Below is a small trained network, with its code and all its weights. Each question gives an input and a class and asks what happens when units are switched off, that is, made to give their printed mean instead of their output.

import numpy as np


def w(rows, s, z=0):
    codes = np.array(rows[::2]) - 128.0
    scale = np.full(codes.shape[1], s)
    scale[-1] = z or s
    return codes * scale


def f(y):
    return np.maximum(y, 0)


def log_softmax(a):
    a = a - a.max(-1, keepdims=True)
    return a - np.log(np.exp(a).sum(-1, keepdims=True))


def net(x, mask):
    res = np.array(x, float).reshape(1, 5) / 4 @ E
    y = f(res @ A[0][:, :-1].T + A[0][:, -1])
    res = res + np.where(mask, y, B[0][:, -1]) @ B[0][:, :-1]
    return log_softmax(res[-1] @ U[:, :-1].T + U[:, -1])


A, B = {}, {}
E = w([
[105,72,194,164,66,164],'x0',
[125,115,130,158,154,116],'x1',
[177,135,160,114,245,175],'x2',
[136,101,127,170,164,115],'x3',
[55,57,69,82,144,178],'x4',
],0.012)
A[0] = w([
[141,127,122,41,118,176,202],'n1',
[130,121,186,83,201,199,97],'n2',
[98,85,220,146,88,207,122],'n3',
[149,209,154,178,93,46,139],'n4',
[67,138,102,122,78,117,133],'n5',
[203,157,155,171,101,87,187],'n6',
[204,182,211,130,90,114,122],'n7',
[109,172,43,104,169,47,83],'n8',
[178,146,188,119,161,99,119],'n9',
[139,135,177,139,155,202,137],'n10',
[151,63,92,178,150,124,251],'n11',
[71,117,83,153,74,9,130],'n12',
[92,119,159,102,97,88,106],'n13',
[126,78,195,122,79,116,120],'n14',
[92,125,127,95,110,100,151],'n15',
[83,82,104,96,149,149,155],'n16',
[152,159,191,142,132,75,182],'n17',
[71,88,123,74,176,206,195],'n18',
[122,191,43,165,132,112,38],'n19',
[85,98,211,200,94,176,185],'n20',
[137,184,29,112,172,111,118],'n21',
[63,89,43,157,130,182,173],'n22',
[93,164,85,187,168,138,80],'n23',
[148,141,165,147,128,95,210],'n24',
[168,152,47,78,142,78,109],'n25',
[140,131,126,98,123,150,72],'n26',
[102,159,136,183,142,128,169],'n27',
[99,93,180,128,113,135,99],'n28',
[195,154,174,128,123,99,178],'n29',
[139,155,167,112,194,180,91],'n30',
[139,169,83,106,151,83,144],'n31',
[130,117,44,205,37,78,98],'n32',
[194,133,152,130,103,88,106],'n33',
],0.011,0.0011)
B[0] = w([
[87,165,147,156,132,120,182],'n1',
[183,174,127,213,102,213,209],'n2',
[105,42,142,2,192,146,236],'n3',
[120,98,80,143,102,75,242],'n4',
[152,131,129,172,102,142,206],'n5',
[69,140,117,109,128,101,224],'n6',
[67,146,70,131,102,61,235],'n7',
[171,104,190,74,165,96,209],'n8',
[125,149,96,175,162,124,197],'n9',
[151,108,170,156,159,194,180],'n10',
[128,149,108,70,123,134,175],'n11',
[210,144,153,187,132,237,244],'n12',
[148,112,156,147,140,180,177],'n13',
[145,102,160,85,130,155,207],'n14',
[145,153,114,141,134,149,168],'n15',
[12,142,31,107,119,101,200],'n16',
[118,137,83,102,117,98,205],'n17',
[60,161,51,147,81,117,227],'n18',
[196,127,156,81,217,119,177],'n19',
[113,117,153,51,172,132,240],'n20',
[154,85,142,65,204,112,212],'n21',
[85,176,26,137,102,77,229],'n22',
[122,127,107,87,188,155,158],'n23',
[89,84,108,151,121,108,182],'n24',
[143,35,145,124,150,156,199],'n25',
[121,87,151,118,137,141,142],'n26',
[104,147,116,110,171,61,156],'n27',
[135,91,150,118,163,105,182],'n28',
[121,189,100,100,87,112,205],'n29',
[159,156,148,188,128,200,198],'n30',
[138,126,186,33,141,185,187],'n31',
[200,190,158,172,98,200,247],'n32',
[33,143,101,125,82,103,189],'n33',
],0.0066,0.011)
U = w([
[23,213,53,121,103,33,254],'0',
[105,59,254,4,159,89,104],'1',
[144,226,176,222,112,186,20],'2',
],0.01,0.00044)

Each question gives the input, the list of numbers given to net, and the class t.
The units are the neurons (one row each of A and B). Each row of codes is followed by its name. A weight is (code - 128) times the scale printed after its matrix; where a second scale follows, it is the last column's (A, B and U).
mask holds one flag per neuron, in row order. A switched-off neuron (its flag False) gives its mean, the last column of its row in B, instead of its output. The means were averaged over made-up inputs and are rounded, as every weight is.
A unit's drop is (log p(t) with every unit on - log p(t) with that unit switched off) / (log p(t) with every unit on - log p(t) with every unit switched off).
The circuit of an input: a set's keep is (log p(t) with only the set's units on - log p(t) with every unit switched off) / (log p(t) with every unit on - log p(t) with every unit switched off). Starting from the 12 units with the biggest drops (on a tie, the unit counted first), units are removed one at a time, each time the one whose removal leaves the highest keep (on an exact tie, the one counted first), for as long as the keep stays at least 0.8.
circuit, biggest first: the units of the circuit, biggest drop first
top k neurons: the k neurons with the biggest drops, biggest first
drop of u: that unit's drop, to one decimal
input [3,-8,3,-2,4], class 0: circuit, biggest first => n18
input [3,3,-6,4,-5], class 2: top 2 neurons => n12, n32
input [-2,5,4,0,-5], class 0: circuit, biggest first => n12, n7
input [-5,7,-5,0,1], class 1: circuit, biggest first => n8, n18
input [6,-4,5,4,7], class 0: top 3 neurons => n18, n22, n16
input [4,2,2,8,-4], class 0: circuit, biggest first => n7, n12
input [6,4,7,7,5], class 2: top 4 neurons => n2, n30, n18, n10
input [-8,2,-7,0,3], class 1: top 2 neurons => n8, n21
input [-7,3,7,-3,-7], class 0: top 4 neurons => n7, n9, n29, n3
input [7,-6,-8,0,2], class 2: top 3 neurons => n32, n12, n5
input [7,-4,-6,-1,5], class 1: top 2 neurons => n3, n20
input [-7,0,-2,3,6], class 1: top 3 neurons => n8, n21, n25
input [7,-2,0,0,7], class 0: top 3 neurons => n22, n18, n16
input [2,5,-4,6,-3], class 2: circuit, biggest first => n32
input [8,-2,-2,-1,-5], class 1: drop of n3 => 0.1
input [7,-1,-5,-4,-3], class 1: drop of n3 => 0.4
input [-6,1,-2,7,-5], class 1: drop of n19 => 0.2
